Below is a small trained network, with its code and all its weights. Each question gives an input and a class and asks what happens when units are switched off, that is, made to give their printed mean instead of their output.

import numpy as np


def w(rows, s, z=0):
    codes = np.array(rows[::2]) - 128.0
    scale = np.full(codes.shape[1], s)
    scale[-1] = z or s
    return codes * scale


def norm(h):
    return h / np.sqrt((h * h).mean(-1, keepdims=True) + 1e-5)


def f(y):
    return y / 2 * (1 + np.tanh(0.7978845608 * (y + 0.044715 * y**3)))


def log_softmax(a):
    a = a - a.max(-1, keepdims=True)
    return a - np.log(np.exp(a).sum(-1, keepdims=True))


def net(x, mask):
    res = np.array(x, float).reshape(1, 5) / 4 @ E
    u = 0
    for l in range(2):
        y = f(norm(res) @ A[l][:, :-1].T + A[l][:, -1])
        res = res + np.where(mask[u : u + 7], y, B[l][:, -1]) @ B[l][:, :-1]
        u += 7
    return log_softmax(norm(res)[-1] @ U[:, :-1].T + U[:, -1])


A, B = {}, {}
E = w([
[184,108,146,96],'x0',
[124,151,158,123],'x1',
[65,197,91,162],'x2',
[100,71,144,160],'x3',
[102,122,143,2],'x4',
],0.0091)
A[0] = w([
[118,93,168,173,122],'0.n0',
[153,142,185,142,18],'0.n1',
[155,36,178,116,1],'0.n2',
[2,171,37,140,66],'0.n3',
[142,150,105,250,36],'0.n4',
[146,164,134,92,39],'0.n5',
[140,139,107,199,148],'0.n6',
],0.017,0.0018)
B[0] = w([
[160,170,122,135,173],'0.n0',
[108,147,118,109,141],'0.n1',
[97,56,109,80,214],'0.n2',
[69,141,3,108,250],'0.n3',
[188,129,207,176,255],'0.n4',
[179,171,107,133,149],'0.n5',
[156,117,161,149,204],'0.n6',
],0.024,0.0092)
A[1] = w([
[161,127,130,75,189],'1.n0',
[35,161,55,154,5],'1.n1',
[119,164,249,207,170],'1.n2',
[102,117,163,100,157],'1.n3',
[129,126,158,122,61],'1.n4',
[157,200,177,93,83],'1.n5',
[91,22,158,86,27],'1.n6',
],0.018,0.0031)
B[1] = w([
[74,148,168,152,185],'1.n0',
[138,144,4,133,232],'1.n1',
[245,119,162,201,254],'1.n2',
[169,108,119,118,147],'1.n3',
[110,118,105,146,126],'1.n4',
[80,165,163,143,163],'1.n5',
[126,47,147,56,235],'1.n6',
],0.027,0.0088)
U = w([
[141,25,136,46,155],'0',
[239,89,135,181,184],'1',
[100,163,156,106,3],'2',
[145,126,5,124,180],'3',
],0.019,0.0032)

Each question gives the input, the list of numbers given to net, and the class t.
The units are the neurons (one row each of A and B). Each row of codes is followed by its name. A weight is (code - 128) times the scale printed after its matrix; where a second scale follows, it is the last column's (A, B and U).
mask holds one flag per neuron, layer by layer. A switched-off neuron (its flag False) gives its mean, the last column of its row in B, instead of its output. The means were averaged over made-up inputs and are rounded, as every weight is.
A unit's drop is (log p(t) with every unit on - log p(t) with that unit switched off) / (log p(t) with every unit on - log p(t) with every unit switched off).
The circuit of an input: a set's keep is (log p(t) with only the set's units on - log p(t) with every unit switched off) / (log p(t) with every unit on - log p(t) with every unit switched off). Starting from the 12 units with the biggest drops (on a tie, the unit counted first), units are removed one at a time, each time the one whose removal leaves the highest keep (on an exact tie, the one counted first), for as long as the keep stays at least 0.8.
circuit, biggest first: the units of the circuit, biggest drop first
top k neurons: the k neurons with the biggest drops, biggest first
k most important neurons of layer l: the k neurons of layer l with the biggest drops, biggest first
drop when u is switched off: that unit's drop, to one decimal
input [6,8,6,6,6], class 3: circuit, biggest first	[0.n4]
input [8,-8,-4,2,-6], class 0: top 2 neurons	[0.n2; 1.n6]
input [4,4,-6,-7,0], class 0: circuit, biggest first	[0.n3; 0.n4; 1.n2]
input [4,-1,2,-6,8], class 2: top 2 neurons	[0.n3; 0.n4]
input [2,-8,-2,-6,3], class 2: top 3 neurons	[0.n3; 0.n4; 0.n2]
input [2,-6,-3,-7,0], class 2: top 3 neurons	[0.n3; 0.n4; 1.n2]
input [8,-6,-2,-6,-4], class 0: 3 most important neurons of layer 1	[1.n1; 1.n2; 1.n5]
input [0,-1,-2,-3,2], class 2: top 2 neurons	[0.n3; 0.n5]
input [3,7,8,-6,-3], class 3: top 2 neurons	[0.n3; 1.n2]
input [3,-6,2,1,2], class 3: top 2 neurons	[0.n4; 0.n2]
input [0,0,-5,8,-4], class 0: 2 most important neurons of layer 1	[1.n6; 1.n1]
input [6,3,6,5,7], class 3: 2 most important neurons of layer 0	[0.n4; 0.n2]
input [6,-2,-1,-8,0], class 2: top 3 neurons	[0.n3; 0.n4; 1.n2]
input [6,4,-6,2,-6], class 0: top neuron	[0.n2]
input [8,4,-3,-8,8], class 2: top 2 neurons	[0.n5; 0.n3]
input [6,-5,3,-3,8], class 2: top 2 neurons	[0.n3; 0.n4]
input [8,0,6,2,6], class 2: drop when 0.n0 is switched off	0.0
input [4,7,8,-4,-2], class 3: drop when 0.n3 is switched off	3.9
input [6,7,1,-8,-2], class 2: drop when 0.n3 is switched off	0.7
input [8,-2,5,6,4], class 0: drop when 0.n3 is switched off	0.3
